Each row has a hidden stage along a path, written after it and counted from one end. A new block has a new path.
[ -11    2 -104  -60   58  -30  -46  -36    6   86    9 -126   27   23
  -35  -74  -35   45   13  -65   82   58  -19  102  -79   35   46  -49
  -17  -23  -62   63   36  123  -20 -116  -34    7  -62  -33   38   38
  -43   70  -92  -49  -61   82 -124  -18   28   28]
21
[ -19  -32   20   -1  -20   33   37   36  -20  103   86  116  -15    5
  -68   50  -78  -27   50   13   47   34   55  -16  -22   39   20   93
   -3   57  -15   33  -33    1 -118  -27  -69   74   43  110   30  -67
   11  -20  -19  105    5  -21  -65  -47   20   84]
18
[   8    9  -23 -103   61    4   -2  -42   40   48   -1  -60  -53  -13
   40  -11  -31   -6   37    0   68  -14    2   17  -53   -6   -9   70
  -28  -78 -129   53   31   34  -57   17    1   82   40  -67   81   42
  -37  -82  118   50   40   46 -154  -63  -55   90]
21
[  24  -67   35   59  -90  -12   23  -31 -176  -70  148  106   -6  -94
 -133   -6   32  -35  -67  -29   -6   30   41   12  -34  178   48  -66
   59   -9    4   88  -25   54  -55   75  -18  -68   30  -20 -124  -47
   26  -10   33   -2   36   82  -22  -57  -20   13]
17
[ -35  -13  -36  -12  -42  -24  -29   14  -32  -23   11  -29  -26    5
  -93  -26   33  -57   19   94   76   49   66 -103   53    4    1   -2
  -40   25    4   -7    2  -34  -37   74  -79   90   43  -64   29  -11
  -92  -69   56   38  -13  -18   25   14  -13    2]
11
[  -4  -85  -99   85  -51 -104  145   80  -43   21  162   88   34   26
  -13  -52 -105  -69   36   17   19 -150   -5  -38  -24   21   21   39
  -34  102   44  -47  -49   92  -12   -5 -135    2   98  115  -30    7
  114  -46  -34   65   -5  -80   64 -111  100   11]
10
[-206 -222  -66 -172  -64  140    6  -82   -6 -261  -34  136 -234 -136
  141   -5  -85  -51 -224  260   11 -611  -94  288 -260   68  -17   13
   41 -143 -335   18  109   46  -96  208  130  -93  152 -194   57  121
  -38 -111  206   30  -94  111  -65 -463 -128 -106]
16
[   0  -52  -45   18   50   77  192   52  -21   52   94   82  138  -22
   85  -18 -174  -14  -60   25   43 -225   14   47  -77  -21  -75  145
   26   -3  -98   -6   53  103  -46    4  -71   89  107   93   85   25
   99   -9  124  -29   -4  -23 -105 -233   86   62]
8
[ -20  -28  -73  -34   65  -84   28    0    1  -22   36 -122   28   14
   45 -111   -9  -37   42  -15   61  -49  -10  -77   33   -7    3  -16
  -78  -39  -21   34   38   26   63   84  -42    0   62 -104   36   79
  -15 -127   75   44  -20    5  -27   -8  -30   28]
6
[-105  -38   37  -56  -20   90  -50   18  -17  -66  -61  -29  -61  -28
  -52   32    3    4  -40  125  107  -18   94  -75   23  -55  -10   39
  -30  -34  -25   -2   29  -63  -50   94   -8   93   52  -81   78  -51
 -117 -103  110   77  -55   41  -20   17  -61   31]
6
[  71   -4  -30   36  -57  -15  128   17  -71   92   88    1   95    4
  -11   -4  -97  -67   65    9   76   26   57   31  -10   36  -34   82
   39   37  -87   59   52   53  -68  -48  -99   94   33   48   -4   31
   71   57  -17  -25  105   28  -58 -141   71   66]
13
[   0   19   37   -7   43   79   73   27 -102  115   51   20   35  -16
   -7   58  -49   27   50  -58   64   69   73    9  -51   -2  -20  123
   20  -47  -71   59   17   34  -94  -20  -12   50   12   62   54  -60
   21  -34   93   89   20   49 -200  -15  -49  114]
28
[  -3  285 -383   27  144   27   29 -182   -4  201  235   83 -696  207
 -257    1   31 -425  120  -48   27    0  -37 -322  -22  -11   55  100
 -156  357   59  -75 -333  -44 -211  300 -280  -26  144  284  163 -111
 -120 -491 -103  -27   44 -263   61  -16  -30  -39]
1
[  42  -31   21  -81   67   22  -28   11   45   71   14  -21   33  -29
  -25  -20  -79   64   10  -11   38   38   16   20  -20  -18   -1   64
    0  -62  -75   26    1   34  -17  -48  -30   78   25  -18   53  -33
  -25  -32   57   32   -9   32 -107  -12  -22   92]
18
[ -56  -44   15   17  -26  119   21   15  -59   62   82  128  -25  -30
  -71   53  -64  -65  -53   47   28  -67   40   -5  -11   94    0   45
   10   84  -48   62   -9  -26 -124   56   -9   35   53   88   33  -40
    2   26  -11   29  -33    2  -50 -144   21   27]
16
[ -50  -61  -32  -25  -18   42   61   33    1   31   57   44   80   -3
  -31  -29 -109   19   -5   31   54  -27   72    7  -21   -8   -2   44
   23   12  -11   15   22   33  -77  -32 -101   79   46   36   38   -1
   -3   -1  -25   28  -44   -7  -31  -75   68   56]
12
[  43  -20    4  -10  -33   -5  -21   75 -108   30   54  -16   56  -63
  -82   16   19   59    8  -25   35   86   39  -39   -7   46   -3  -30
   18    7  -23   -2  -23   59  -14  -15  -13   21   -4   -7  -42  -44
  -20   47   10   38  -25   66  -21   29  -45   32]
29
[  28   19  -52   50   53   20  121   11  -83   89   82   -1   26   10
  -11   -8 -103  -48   53  -50   90   14   53  -26  -22   -9  -24   97
  -10   29  -39   44   20   43  -49   -1 -100   24   42   74   40    2
   45  -65  -20    4   27   33  -87  -49   20   66]
9
[-92 -73   0 -50 -87 -14 -48 -34  22 -27  36 -31 -31  26 -58 -49  16 -78
  -8  91  18 -30  36 -21  60  67  56 -48 -22  16  -2  76  14 -51 -54  72
  -8  53  43 -76   9  16 -38 -12  32  59  -3 -34   2 -82  32  25]
15
[  56  -55  158   24  -28  -27  -27   68  -75  -92   -7 -150  103  -86
  -52   15    6    8    3   -4   91  131  104 -136  165  -16    5  -43
  -28   -9   72   65   42  -50  107   68   36   49   41  -93  -64  -29
    5   -3   -1    9   46  157   87  143  -18   97]
8
[ 188   -2   38 -125   64   -5    3  -50   23    2  -25 -189   86 -113
   76  -50  -74   46   -8  -40   58   22  -12   88  -15    0  -65   23
   49 -153 -227  100  105   76   61  -17   46   80   28 -180    1  108
   18   29  103 -123  142  194 -120 -108  -55  111]
17
[ 139  -38  -33  -25   91  -33   24   20  -18    4   20 -108   86 -123
   85  -51  -80   23  -32  -52   47  -89  -59   24  -16   37  -60  -19
  -24  -43 -166   52   73   87   66    7   44   -4   47 -103  -10  157
   47   53    3  -91   32  162  -53 -115  -31   34]
15
[ -66  -54  -27   66  -47    8   68  -25  -89  -54   91   69  -22  -27
  -46  -10    0  -94  -70   49   31 -106   40  -22  -16   78   20    4
  -14   25    5   41   11   29  -91   97  -24   20   72    2    1   27
   18  -31   81    6    2    6  -48 -111   50    9]
12
[  34  -97   82   89   40  202  124  123   56  485  131  -14  160  182
   -5   -3 -442  102   76 -121  -52  -74    5  150   79 -103   41  233
   65  111  -23  113  -83  -41   28 -334  -61  -52  -35  399   71 -278
  343  138 -200  112   -6 -176 -195 -217  180  173]
15
[ -25   19    5 -119  -14   66  -23  -11  -18   72   15  -51   17   17
  -72    2  -11   27   47    4   53  135   88   24  -18   -9    8   37
   50  -41  -58   50   14   16  -91  -22  -50  108   -7  -19   53  -59
  -75   -6   37   35    1   24 -105    2  -20   95]
30
[  69   -7  -15   50  186  -80  151  -18    2  -26  129   -1   14  -11
   58  -30  -85 -201  -12  -43   45 -149  -44    3    3    5   -9  111
 -100   59   -3   23   36  106   42  129  -22   60  156   80   77   83
   89  -89   60 -122   43   52  -34  -68   97   92]
12
[ -53  -55    9  -49 -127   -9   -8  -31 -118 -123   67  -85   78   -3
  -96  -92   64  -96  -30   84   49   26   68  -16   70  119   16 -111
   53  -10   -6   99   67  -20   53  155  -49   11   35 -147  -64  -35
  -61  -26   66  -49   15   30   94  -79  -12  -25]
6
[ 165   48   46  126  -43    3   42   61  -76  192   24  -88   81   -3
  -79   73  -76  -26   55  -11   94  154   62  -41   83   -8  -36   95
   -4   86  -51   40    4   16  -35 -136  -30  135  -28   95   -2  -43
   89  161  -40  -48  141   59  -85  -28   80   90]
14
[  37  -13   62  -44   50   31  103   37  -31   91   67  -52  191  -39
   87    4  -91   24   51  -99   65   39   50    8    4   43  -32   61
   17  -38  -70  126   85   54  -19  -27   16   76   31   19   25   48
   78   55   30   31   51   94 -138  -66   21  152]
23
[ -22   16    7 -140  185   80  101   20  139  133   34  -65  122    8
  148  -12 -159   50   47 -115   54  -34   39  -25  -17  -93  -31  130
  -34  -43  -48   65   47   64  -65  -31   -8  149   79   68  164   81
   37  -43   41   48  -21   24 -185  -33   61  216]
26
[ -78  -18  -74  -24  -51    6   52    1  -91   90  118  110  -21   52
  -76  -14    5  -53   60   28    3    6   38   35  -74   79   26   57
   25   13  -48   23  -25   35 -142   18  -91   29   25   58   29  -55
  -17  -45   78  116  -25  -93 -121 -104  -13   19]
32
[ -59  -45   60  -38   -7  190   63   23  -75  -12  -31   -6   93  -53
    6   55 -114   13  -95   89  120  -92   91  101  -52  -21  -61   94
   67  -36 -124   56  117   23  -54   16    7   95   33    1   81  -47
  -19   54   65  -63  -30  120  -90 -152   13   49]
5
[-121  -94  -64 -165   76  -34   83   64   74 -107   34    6   74  -14
   99  -79 -100   -9   67   52   84 -126   54  -41  -37  -77  -20   45
  -48  -35  -13  -29   69   30    4  102 -115   81  139  -58   88   96
  -70 -176    5   95 -115    9   67  -10   -9   64]
1
[ -88  -18  -27  -47    1  120   73   10   -9   96   53   19   20   58
  -50  -10 -143   25   29   -6   78   19  106    9  -32  -54   11   93
   43   10    1   43   -1    8  -93  -43 -126   57   25   94   77  -96
   -5  -74  -42   62  -44  -27  -78  -48   44   90]
4
[  25   36   87 -188  -73  105 -156  -47   42  -73  -89 -121 -152  -64
 -121   78   59  -27  -43  146   99  107   90  -43   39  -27  -15   -3
   35  -24 -105   22   -1  -56  -46  101   32  195   33 -137   47  -88
 -178  -38  102  -49   76  114   40    9  -82   73]
22
[ -65  -41    6   43  -50   26   54   32 -108   40  100   65  -29    3
  -48   57  -10  -77   -6   12   25  -61   29   29  -34   72   37   31
   -7   76   -5   38  -15   46  -97   31   18    9   37  100    3  -40
   51   44    5   63  -13   17  -65  -87   33   41]
30
[ -8 -35 -24 -54  37 -12  47  29 -41  32  67   9  34 -24  24  -6 -32 -19
  32 -13  27 -45   3  43 -54  30  -4  44  -9 -17 -80  25  27  70 -47  22
  -4  35  50   5  33  36  12  -6  50  47 -18  39 -91 -71 -18  62]
31
[ -38  -99  165  -67   41  -89 -114   43   18 -360  -35  -85  -34 -199
   26   67  175 -122 -163  112   69 -144   -8 -147  103   64   21 -137
 -152   24   73  -12   54   21  106  313  221  113  166 -194  -12  122
 -106  -12  148  -59  -41  232  187  111  -31   47]
24
[-140  -15  -49  -39  -66   52    5  -89  -64   67  125   55  -68   78
 -137  -42   17  -21    4  -41  -28   79   83   46  -52   80  106  -18
   57  -18   51   95  -56   28 -179    0  -73   -9  -14   49   12  -89
  -23  -51   23   88  -34  -76 -160  -36   43   67]
32
[ 20 -55  47  31 -21   3  41 -13 -79  15  80   7  65 -53 -27  -9 -39 -12
 -15 -43  28  24  42  18   9  90  22  -3  17 -25 -30 110  35  27 -45   6
   9  -1  23 -16 -39  22  54  33  12  15  42  82 -93 -61  19  74]
16
[-115  -55  -49  -23  -16  -36   -9   11  -38 -107   20  -34  -11   -6
  -34  -48   47  -59  -28   78   77  -66   36  -66    8   26   25  -48
  -63    6   30    1   32   16   -8  119  -32   35   62  -86   31   32
  -83  -80   64   38  -80   16   31    1   -6  -14]
3
[ -52  -22  -13    3   55   -4   16  -44  -81  -91  -43 -114  -11  -62
   30  -20   12  -11  -25   -3  133  -10   52    6  -33   -7    1   -7
  -50  -94  -57   74  108   37  -22   63   28   -1   19 -140   37  103
  -54  -62   54   -9  -16  175 -115   22  -50   36]
8
[  -2   14  -13  -37   23  -38  -47  -40  -49   37    2  -79  -32   13
  -75   -9   29  -26   44   -1   98  114   23   57  -43   41   39   13
  -25  -36  -55   62   34   55  -31  -27  -19   48  -28  -49   32  -28
  -70   -8   23    2    7   81 -116   30  -33   43]
21
[  3 -33 -11 -77 -16  36   0  35 -45   6  55 -26  -1 -37 -17  -6 -29   2
 -14  19  31 -62   3  -2 -26  38 -14  -3  17   2 -83  21  -9  40  10  55
  -2  19  46 -18   3 -40  -8 -27  58  25 -14  32  -7 -92 -50  29]
25
[ -32  -78   -9   12   -9 -133  -51    0   -4  -47   -2 -127  -35   18
  -13  -56   22  -91   41   61   65  -34  -20    4   61   24   61  -43
 -104    9   -6   45   44   -5   53   40   26    1   31 -102   -2   66
   -6  -10  -12   38   -5   50   12    6    5    4]
14
[-21 -68   6 -81 -10 -39  69  41  14 -50  49  11 143 -12  25 -60 -44 -67
  41  97  60 -38  54 -19  33  15 -39  53  -5 -22 -53  21  87  -1  -1  87
 -86 139 104 -70  43  52 -36 -48 100  23   5 -14  27 -87  23  52]
12
[ -24  -35  -13  -15   73  -22   25   43  -68   42   42   21   31  -12
  -14    0  -31   19   33  -14   76   -7    2   52  -85   19   10   71
  -37  -39  -51    7   21   85  -10  -21  -26   13   18   24   46  -46
  -16  -46   66   70  -62   44 -122    3  -48   40]
23
[ 88 -47 -44  29 -33 -64  37  39 -33 102 134  23 -55 -29 -16 -19 -84  -3
  65 -76 -10 -34 -33 -67   4  69  27  -3 -21  59 -43  42 -85  30 -12 -22
 -37 -64  47  52 -72  12 110 -42 -66 109  60  -2  -6 -81 -23  53]
18
[-11 -50 -36  61 -56 -75  26  15  -9  40  82 -82  35  48 -41 -82 -22 -46
  13   5   4 -26  18 -94  99  19  44 -32 -48  39  60  38 -31  -3  18  11
 -46  20  39  -9 -18   4  69 -16  35  52  28 -76  -6 -42  80  36]
11
[  78  -94   59 -102   50  -70  -76   18    3 -104  -58 -252   96  -48
   -7 -101  -56   20    3   42   83   21   -2   95   67  -51    4  -50
   -9  -96  -81   46  105   26  207   10   18    4   19 -191  -22    8
  -30    3  -21 -107   -7  173   69   36  -41   29]
12
[ 197   99  178 -139  219   74  -94  -51  170  168 -212 -286  -38  -36
  -28   86 -169  236  112 -114  180  408  156   43   12 -331   -5  243
   -1 -240  -87   37   36   19  -40 -285  -15  251  -66  -55  160  -82
  -74  -71   23  -12  140  249 -320  322  -40  330]
16
[  13    5    6  -87   30   43   15   -2  -41   51   28  -70   61  -23
  -21   -3  -36   46   22  -50   58   86   59   56  -45   -1    0   27
   44  -58  -68   58   38   74  -49  -36  -18   64   -4  -18   32  -12
  -23   22   19   -6    2   93 -121   -6  -12  100]
29
[  -8  -78   46  148  -99   13  104   22 -242  112  209  196  -92   38
 -139   39  -71 -124   81  -13  -13   -8   29   38  -16  150   62  100
   34   74  -14  101  -75  -48  -58   46  -73 -157   39  166  -96 -199
  140 -106   -4  167   56  -60  -64 -121  -60    8]
16
[ -11  -42   -3  -23  -48   63   59   17  -35   54   18   -2   53  -16
    2   -9  -93   24   18   50   62  -19   75    2   -7  -16  -35   78
   36  -47  -99   46   46  -15  -75  -18  -60   74   34  -28   33    3
   12  -21   69   62   33    8  -96 -115   -4   60]
12
[  43  -60   61 -118  102   70  -76   19   49   78  -57 -138   83  -45
   18  -35 -126  118   -5  -27   60   29    0  102    0  -41   -9   34
    9 -103 -134   80   65   12   61  -89   42   23  -18  -75   56  -20
  -16   37  -14  -10  -43  123 -122  -22  -52   88]
18
[ 58  32 -72  -5 -13 -10 -26  35 -68  83  26 -16 -79  -5 -92  21  17  11
  11  47  60  12 -10 -19 -65   2 -20  55 -15   8 -95 -60 -61  74 -27 -25
 -52  64   2  13  31 -94 -44 -36 121  29  13 -17 -78 -41 -64  -7]
24
[ -25  -61   63   74   39   76   40   87  -84   25    4   10   66  -46
  -34   56 -103   18  -33   22  101  -24   71  -14   20  -37  -15   78
  -30   34    4   13   36    2   -8  -16   -5   29   32   70   38  -55
   26   25  -33   19  -64   92  -39   10   20   50]
10
[ -38  -19   23 -154   53   35   10   47   79   80   -9  -70   64   39
   18    0  -96   49   85   12   76   56   68   41  -20  -98    1  103
    3  -41  -46    9   33   34  -36  -63  -54  148   32   21  108  -44
  -40  -28   19   77  -31   13  -84   19   11  139]
28
[-153  -94   33  -65  -66   92   -7   31   15  -41   29   -8   66   62
  -62  -32  -54 -131  -55  182   50 -123   61   16   90   26   10    6
   -1   92    9   43   58  -75    5  123  -36  105   81    7   75  -75
  -48   18   17  -21  -84  -68  100 -147   85   -4]
10
